Read these off the array that follows. Indices start at 0.
1) What is the bottom-right entry?
2) What is the entry just left of -21.5?
3) What is the entry just left of -23.3?
4) What is the entry just right of the smallest entry?
5) What is the entry just right of -45.4?
6) What is the entry in row 1 and column 0?
7) What is the entry in row 0 and column 2?
8) What is the entry just left of -42.1?
[[-68.7  16.1  26.1 -44.2 -23.3]
 [-45.4 -26.6 -54.6 -42.1 -21.5]]
1) -21.5
2) -42.1
3) -44.2
4) 16.1
5) -26.6
6) -45.4
7) 26.1
8) -54.6

Read these off the grid that follows. Indices start at 0.
1) Report the entry just left of the smallest entry.
2) Report the entry in row 2 and column 0.
3) Report the entry directly above the smallest entry.
4) Report the top-left entry.
5) Report the bottom-left entry.
6) Report the entry in the top-right corner.
7) Report the smallest entry.
8) Report the entry in row 1 and column 1.
[[ 0.6 -0.3  0.1 -0.5  0.0 -1.2 -0.4 -1.2 -0.8]
 [-1.2 -0.3 -0.8 -0.4 -1.1  0.2 -0.8  0.2 -0.2]
 [-1.4 -0.5 -1.0 -0.4 -1.0  0.2 -0.6  0.2 -0.1]
 [ 0.4 -0.6 -0.1 -0.5  0.3 -1.1 -0.1 -1.1 -0.7]
 [-2.4 -2.2 -2.2 -0.4  1.5  1.6  1.8  1.8  0.4]
 [ 1.0  0.1  1.0 -1.5 -1.9 -2.1 -1.9 -2.4 -2.0]
 [-1.5 -0.1 -1.6  1.5  0.6  1.1  0.4  1.3  1.8]
 [ 0.9 -0.4  0.9 -2.1 -1.9 -2.2 -1.7 -2.4 -2.5]]
1) -2.4
2) -1.4
3) 1.8
4) 0.6
5) 0.9
6) -0.8
7) -2.5
8) -0.3

20	62	46	41	45	32	60	81	13	37	12	53	39	33	72	41
62	49	53	51	50	57	48	36	57	56	65	42	53	50	39	52
84	43	56	57	42	66	37	14	74	69	96	31	58	59	21	52
23	41	44	46	50	28	47	65	50	30	27	61	44	45	59	45
67	55	51	48	50	80	38	33	47	81	67	50	57	56	43	54
71	46	46	47	48	72	42	29	51	72	74	46	50	51	37	52
54	48	48	51	50	50	50	46	54	52	56	49	49	48	42	49
87	56	41	53	43	83	40	14	59	72	86	29	51	59	26	50
54	57	56	49	51	44	54	51	48	43	49	31	51	46	43	51
39	45	56	48	53	34	51	55	49	34	39	58	48	47	56	50
Which number is the second entry on the main diagonal? 49
The bottom-right entry: 50
Which number is the entry just left of 21? 59
Which number is the third entry in reading order? 46
Which number is the top-right entry? 41
Which number is the top entry of the column that holds the smallest entry? 12
The entry just left of 86: 72
The entry directly below 27 is 67
The first entry in the row that holds the largest entry is 84
Which number is the largest entry in the first row? 81
The top-left entry -> 20
Which number is the second smallest entry? 13
The second entry from the end, reading row by row: 56
The largest entry in the last row -> 58
Which number is the entry just left of 26? 59
The largest entry in the last column -> 54
The entry just right of the smallest entry is 53
The bottom-left entry: 39
Which number is the second entry in reading order? 62
Which number is the entry directly below the largest entry? 27
Which number is the entry just left of 30? 50
The fifth entry, reading row by row: 45
Which number is the second largest entry? 87
Which number is the entry directly above 87? 54
Which number is the third largest entry? 86

array([[ -7.3,   1.5,  -4.3,  13.9,  -2.9,  -1.3],
       [ -9.9,  22.7,   0.8,  10.6, -18.7, -33.9],
       [  0.5, -12.9, -20.0, -22.1, -54.5,  10.3],
       [-21.8,  -8.5,   5.4,  26.4,  50.9,  -7.1],
       [ 18.5,   7.0,   7.7,   1.0, -30.3,  39.1],
       [ -3.8,  21.5,  -2.6,   0.1, -12.8, -31.5],
       [  1.0, -13.2,   2.9,  -5.9,  39.3,   0.3],
       [ -7.8, -15.0,  16.0, -29.4, -56.1,  -7.4],
       [  7.4,  43.4,   9.0,   3.0,   7.3,  -0.2],
       [ -7.6,  -7.3,  17.5, -17.1,  -1.2,  28.1],
       [ 19.0,  21.7,  -6.2, -19.5,   5.9,   8.0],
       [  2.4,  -1.8,   6.5, -30.7,  17.9,  13.4]])
Indices start at 0.
The entry in the bottom-left corner?
Answer: 2.4
The entry directly above the largest entry is -54.5
The entry in the bottom-right corner is 13.4
The entry just right of the smallest entry?
Answer: -7.4
The entry at row 0, column 0?
Answer: -7.3
The entry just left of the largest entry?
Answer: 26.4
The entry in row 1 and column 0: -9.9
The entry at row 1, column 2 -> 0.8
The entry directly below -6.2?
Answer: 6.5
The largest entry?
Answer: 50.9
The entry directly below 5.4?
Answer: 7.7
The entry in row 0 and column 2 -> -4.3
The entry in row 2 and column 0 -> 0.5
The entry directly below the smallest entry -> 7.3
The entry directly below -7.4?
Answer: -0.2
The bottom entry of the column that holds the largest entry?
Answer: 17.9
The entry at row 2, column 1: -12.9
The entry in row 0 and column 1: 1.5
The entry directly below 2.9?
Answer: 16.0
The entry directly above 7.0 is -8.5
The entry directly above the smallest entry?
Answer: 39.3
The smallest entry is -56.1
The entry just left of 28.1 is -1.2
The entry in row 2 and column 2 is -20.0
The entry just left of -13.2?
Answer: 1.0
The entry directly above -7.4?
Answer: 0.3
The entry just left of -54.5?
Answer: -22.1
The entry directly above 10.6: 13.9
The entry just right of the largest entry is -7.1

[ -7.0  28.4 -57.0 -29.3  20.8]
Read off the 2nd entry.
28.4
The 3rd entry from the left: -57.0
The entry just right of -57.0: -29.3
Read off the last entry.
20.8

Questions about the table below.
1) Find the bottom entry of the column that holds the smallest entry.
2) Find the 2nd entry in reading order.
3) Find the entry just left of 19.9.
4) Find the first entry, reading row by row.
5) Find the bottom-right entry.
6) Find the second entry on the main diagonal.
7) Find the entry just left of 43.6.
8) Find the bottom entry of the column that holds the largest entry.
[[-59.2, 4.8, 23.2, 35.9, -43.5, 57.5, -28.5, -34.9, -38.2, 36.0, -42.2, 9.3],
 [-25.8, -8.1, -49.1, 43.6, -11.7, 52.0, 45.4, -43.2, -6.4, 34.4, 9.7, -57.8],
 [43.8, -37.0, -33.0, 39.4, 32.4, -11.7, -48.5, -10.9, -40.8, -11.8, -21.5, -28.4],
 [25.2, 13.1, -12.1, 12.1, -36.4, -31.1, -3.2, -36.3, 19.9, -54.3, -22.5, 13.1],
 [18.9, 51.3, 16.1, -29.3, 7.9, 28.9, -50.6, 53.1, -29.5, 28.3, 58.2, 13.3],
 [30.9, 39.0, -39.1, 40.8, 15.2, -31.0, 24.0, -55.9, -28.8, -33.1, -28.5, 39.5],
 [-18.3, 2.1, 32.4, -39.5, 38.8, -48.5, 54.7, -24.2, -31.3, 30.7, 33.6, -36.5],
 [51.0, -6.5, -13.2, 55.2, 46.3, 0.2, -11.4, 50.1, 58.9, -30.8, -52.0, -53.3],
 [45.2, 34.1, 48.9, 57.0, -52.4, -7.8, 23.1, -39.0, -50.0, 38.0, 7.1, -26.5]]
1) 45.2
2) 4.8
3) -36.3
4) -59.2
5) -26.5
6) -8.1
7) -49.1
8) -50.0
